Here is a tiny trained network, its code and every weight. The questions are about switching its units off for an input and a class, where a switched-off unit gives its printed mean instead of its output.

import numpy as np


def w(rows, s, z=0):
    codes = np.array(rows[::2]) - 128.0
    scale = np.full(codes.shape[1], s)
    scale[-1] = z or s
    return codes * scale


def f(y):
    return np.maximum(y, 0)


def log_softmax(a):
    a = a - a.max(-1, keepdims=True)
    return a - np.log(np.exp(a).sum(-1, keepdims=True))


def net(x, mask):
    res = np.array(x, float).reshape(1, 3) / 4 @ E
    y = f(res @ A[0][:, :-1].T + A[0][:, -1])
    res = res + np.where(mask, y, B[0][:, -1]) @ B[0][:, :-1]
    return log_softmax(res[-1] @ U[:, :-1].T + U[:, -1])


A, B = {}, {}
E = w([
[182,78,53,127,143,177,184,141,118,245],'x0',
[164,192,10,67,14,130,104,6,127,90],'x1',
[87,52,152,75,153,46,69,131,216,91],'x2',
],0.012)
A[0] = w([
[163,152,68,129,92,201,157,125,92,165,114],'N0',
[155,72,107,141,187,149,164,180,135,168,124],'N1',
[130,109,165,133,195,111,120,183,125,135,154],'N2',
[173,137,102,134,115,140,139,108,91,156,95],'N3',
[126,136,136,118,123,112,117,151,100,102,46],'N4',
[144,147,126,147,111,179,122,142,77,116,50],'N5',
[126,80,115,92,153,83,114,122,180,152,57],'N6',
[92,129,190,159,161,131,138,170,98,104,87],'N7',
[114,120,135,61,94,95,88,117,134,110,101],'N8',
[153,126,105,151,137,136,145,102,135,138,105],'N9',
[141,127,130,156,101,149,133,111,121,113,2],'N10',
[112,67,94,112,156,139,142,133,129,155,70],'N11',
[86,103,207,166,252,103,113,242,135,134,124],'N12',
[111,125,110,108,105,85,81,104,155,82,110],'N13',
[105,141,161,208,120,150,151,142,103,120,116],'N14',
[148,71,112,96,165,145,157,142,131,186,84],'N15',
],0.019,0.0076)
B[0] = w([
[136,246,121,105,126,168,183,186,129,101,210],'N0',
[84,116,198,176,184,114,46,119,126,138,190],'N1',
[192,145,121,147,132,98,159,154,161,124,189],'N2',
[136,195,153,103,115,157,145,142,130,111,172],'N3',
[98,128,133,125,158,123,93,127,86,144,137],'N4',
[128,135,68,55,90,91,124,97,138,123,158],'N5',
[204,88,72,107,63,90,131,57,175,142,170],'N6',
[77,147,180,165,205,150,133,183,121,141,181],'N7',
[126,75,64,91,107,112,108,118,110,135,173],'N8',
[106,148,129,105,115,150,150,116,105,104,150],'N9',
[139,144,118,115,119,93,119,135,136,116,136],'N10',
[118,130,157,140,175,86,92,170,163,124,157],'N11',
[240,174,156,161,145,49,186,214,221,138,252],'N12',
[108,84,46,91,107,86,80,112,107,157,183],'N13',
[92,100,148,155,127,175,115,72,111,132,165],'N14',
[92,161,178,172,179,98,112,207,105,113,176],'N15',
],0.013,0.037)
U = w([
[149,110,100,97,92,94,103,111,132,120,168],'0',
[143,115,186,179,152,115,126,151,148,129,36],'1',
[182,166,121,99,91,166,173,124,124,110,137],'2',
[63,166,168,126,133,177,136,140,87,106,249],'3',
[102,9,105,117,87,124,75,4,112,139,2],'4',
],0.015,0.0027)

Each question gives the input, the list of numbers given to net, and the class t.
The units are the neurons (one row each of A and B). Each row of codes is followed by its name. A weight is (code - 128) times the scale printed after its matrix; where a second scale follows, it is the last column's (A, B and U).
mask holds one flag per neuron, in row order. A switched-off neuron (its flag False) gives its mean, the last column of its row in B, instead of its output. The means were averaged over made-up inputs and are rounded, as every weight is.
A unit's drop is (log p(t) with every unit on - log p(t) with that unit switched off) / (log p(t) with every unit on - log p(t) with every unit switched off).
The circuit of an input: a set's keep is (log p(t) with only the set's units on - log p(t) with every unit switched off) / (log p(t) with every unit on - log p(t) with every unit switched off). Starting from the 12 units with the biggest drops (on a tie, the unit counted first), units are removed one at a time, each time the one whose removal leaves the highest keep (on an exact tie, the one counted first), for as long as the keep stays at least 0.8.
circuit, biggest first: the units of the circuit, biggest drop first
most important unit: the unit with the biggest drop
top k neurons: the k neurons with the biggest drops, biggest first
drop when u is switched off: that unit's drop, to one decimal
input [3,2,5], class 4: most important unit	N12
input [-3,2,-4], class 2: top 2 neurons	N1, N7
input [-5,1,-8], class 2: top 2 neurons	N1, N5
input [8,3,8], class 4: top 2 neurons	N12, N6
input [-7,2,-7], class 2: top 3 neurons	N1, N15, N5
input [0,-2,-5], class 3: circuit, biggest first	N12, N6
input [4,1,-7], class 3: top 3 neurons	N12, N6, N2
input [4,5,4], class 0: top 2 neurons	N14, N1
input [-6,3,-7], class 2: top 4 neurons	N1, N7, N15, N5
input [5,3,2], class 3: top 2 neurons	N12, N2
input [-8,8,-2], class 4: drop when N12 is switched off	0.2
input [2,0,-1], class 3: drop when N12 is switched off	0.8
input [-7,4,-4], class 4: drop when N12 is switched off	0.4
